Below are the code and all the weights of a small trained network. Each question names an input and a class and asks about switching units off, where a switched-off unit gives its printed mean instead of its output.

import numpy as np


def w(rows, s, z=0):
    codes = np.array(rows[::2]) - 128.0
    scale = np.full(codes.shape[1], s)
    scale[-1] = z or s
    return codes * scale


def f(y):
    return y / 2 * (1 + np.tanh(0.7978845608 * (y + 0.044715 * y**3)))


def log_softmax(a):
    a = a - a.max(-1, keepdims=True)
    return a - np.log(np.exp(a).sum(-1, keepdims=True))


def net(x, mask):
    res = np.array(x, float).reshape(1, 5) / 4 @ E
    y = f(res @ A[0][:, :-1].T + A[0][:, -1])
    res = res + np.where(mask, y, B[0][:, -1]) @ B[0][:, :-1]
    return log_softmax(res[-1] @ U[:, :-1].T + U[:, -1])


A, B = {}, {}
E = w([
[177,51,86,148,55,220,222,21,63],'x0',
[130,86,247,199,3,54,22,35,156],'x1',
[195,204,146,218,130,106,237,210,197],'x2',
[235,51,53,42,134,158,74,189,250],'x3',
[216,36,183,221,163,2,125,195,56],'x4',
],0.0047)
A[0] = w([
[210,59,24,99,211,206,208,136,130,229],'neuron 0',
[50,153,226,161,118,27,66,63,14,217],'neuron 1',
[150,200,157,124,182,33,98,236,210,201],'neuron 2',
[176,191,204,206,145,32,98,229,212,193],'neuron 3',
[72,90,220,205,74,28,61,69,25,219],'neuron 4',
[56,185,100,60,127,218,121,143,177,212],'neuron 5',
[145,159,50,190,172,219,225,90,28,236],'neuron 6',
[204,33,50,27,200,211,85,91,157,235],'neuron 7',
[30,202,52,32,154,234,102,88,156,178],'neuron 8',
[163,64,229,210,11,97,74,21,124,232],'neuron 9',
[195,95,81,173,225,16,150,187,67,253],'neuron 10',
[66,187,88,43,69,222,96,83,153,221],'neuron 11',
[200,120,68,160,214,60,144,200,188,223],'neuron 12',
[199,23,82,48,186,114,51,167,207,234],'neuron 13',
[147,57,108,39,50,219,65,64,197,225],'neuron 14',
[48,210,73,3,177,236,100,97,146,188],'neuron 15',
],0.0049,0.0036)
B[0] = w([
[191,141,16,84,47,171,203,240,42,247],'neuron 0',
[3,14,218,215,223,119,15,23,39,226],'neuron 1',
[134,220,187,110,244,33,7,214,202,218],'neuron 2',
[199,221,238,218,230,23,78,164,212,221],'neuron 3',
[34,8,237,241,136,94,25,13,61,242],'neuron 4',
[70,208,16,50,221,202,88,60,219,218],'neuron 5',
[79,205,65,229,156,225,202,172,21,242],'neuron 6',
[185,65,14,14,10,170,58,195,63,246],'neuron 7',
[20,221,17,19,234,236,77,111,226,238],'neuron 8',
[133,35,233,220,32,226,74,20,201,254],'neuron 9',
[152,117,211,174,145,14,140,229,32,228],'neuron 10',
[77,162,46,37,145,237,108,26,205,227],'neuron 11',
[208,162,144,140,116,17,145,251,96,221],'neuron 12',
[222,75,69,37,16,44,5,183,155,241],'neuron 13',
[208,129,41,54,54,219,34,61,226,230],'neuron 14',
[30,190,9,27,224,239,55,170,196,244],'neuron 15',
],0.0045,0.006)
U = w([
[178,234,161,220,62,203,232,67,208,201],'0',
[131,188,64,202,145,204,253,191,12,101],'1',
[222,53,47,35,40,60,93,226,60,3],'2',
[25,226,25,24,229,238,71,122,221,145],'3',
[195,232,222,181,234,14,92,216,217,117],'4',
[13,24,251,226,185,68,62,36,24,177],'5',
[213,34,172,122,7,195,60,21,230,77],'6',
],0.0048,0.0025)

Each question gives the input, the list of numbers given to net, and the class t.
The units are the neurons (one row each of A and B). Each row of codes is followed by its name. A weight is (code - 128) times the scale printed after its matrix; where a second scale follows, it is the last column's (A, B and U).
mask holds one flag per neuron, in row order. A switched-off neuron (its flag False) gives its mean, the last column of its row in B, instead of its output. The means were averaged over made-up inputs and are rounded, as every weight is.
A unit's drop is (log p(t) with every unit on - log p(t) with that unit switched off) / (log p(t) with every unit on - log p(t) with every unit switched off).
The circuit of an input: a set's keep is (log p(t) with only the set's units on - log p(t) with every unit switched off) / (log p(t) with every unit on - log p(t) with every unit switched off). Starting from the 12 units with the biggest drops (on a tie, the unit counted first), units are removed one at a time, each time the one whose removal leaves the highest keep (on an exact tie, the one counted first), for as long as the keep stays at least 0.8.
circuit, biggest first: the units of the circuit, biggest drop first
unit that matters most: the unit with the biggest drop
top k neurons: the k neurons with the biggest drops, biggest first
drop when u is switched off: that unit's drop, to one decimal
input [1,3,6,0,1], class 4: unit that matters most => neuron 3
input [1,-5,2,0,5], class 1: circuit, biggest first => (neuron 6; neuron 0; neuron 14)
input [1,0,0,8,-2], class 2: circuit, biggest first => (neuron 13; neuron 7)
input [-1,1,-1,2,8], class 5: circuit, biggest first => (neuron 4; neuron 14)
input [-6,3,1,-5,-4], class 5: circuit, biggest first => (neuron 1; neuron 4)
input [8,5,5,-6,-4], class 5: top 2 neurons => (neuron 4; neuron 1)
input [-7,-8,4,6,1], class 4: top 2 neurons => (neuron 2; neuron 3)
input [-6,6,5,-4,-2], class 5: top 2 neurons => (neuron 1; neuron 4)
input [-4,-3,2,6,2], class 4: top 2 neurons => (neuron 2; neuron 3)
input [5,-8,2,-6,-2], class 1: top 4 neurons => (neuron 6; neuron 0; neuron 14; neuron 2)
input [-7,1,-2,-1,0], class 4: top 3 neurons => (neuron 2; neuron 3; neuron 9)
input [-3,-1,1,-3,0], class 4: top 2 neurons => (neuron 9; neuron 4)
input [4,-2,5,1,8], class 4: top 4 neurons => (neuron 3; neuron 7; neuron 10; neuron 12)
input [0,-8,5,2,1], class 1: top 3 neurons => (neuron 6; neuron 0; neuron 14)
input [-3,3,-4,6,0], class 6: drop when neuron 14 is switched off => 0.3
input [2,7,-4,1,2], class 5: drop when neuron 1 is switched off => 0.6
input [8,7,2,-6,-4], class 5: drop when neuron 4 is switched off => 0.2
input [7,-3,5,0,3], class 1: top neuron => (neuron 6)
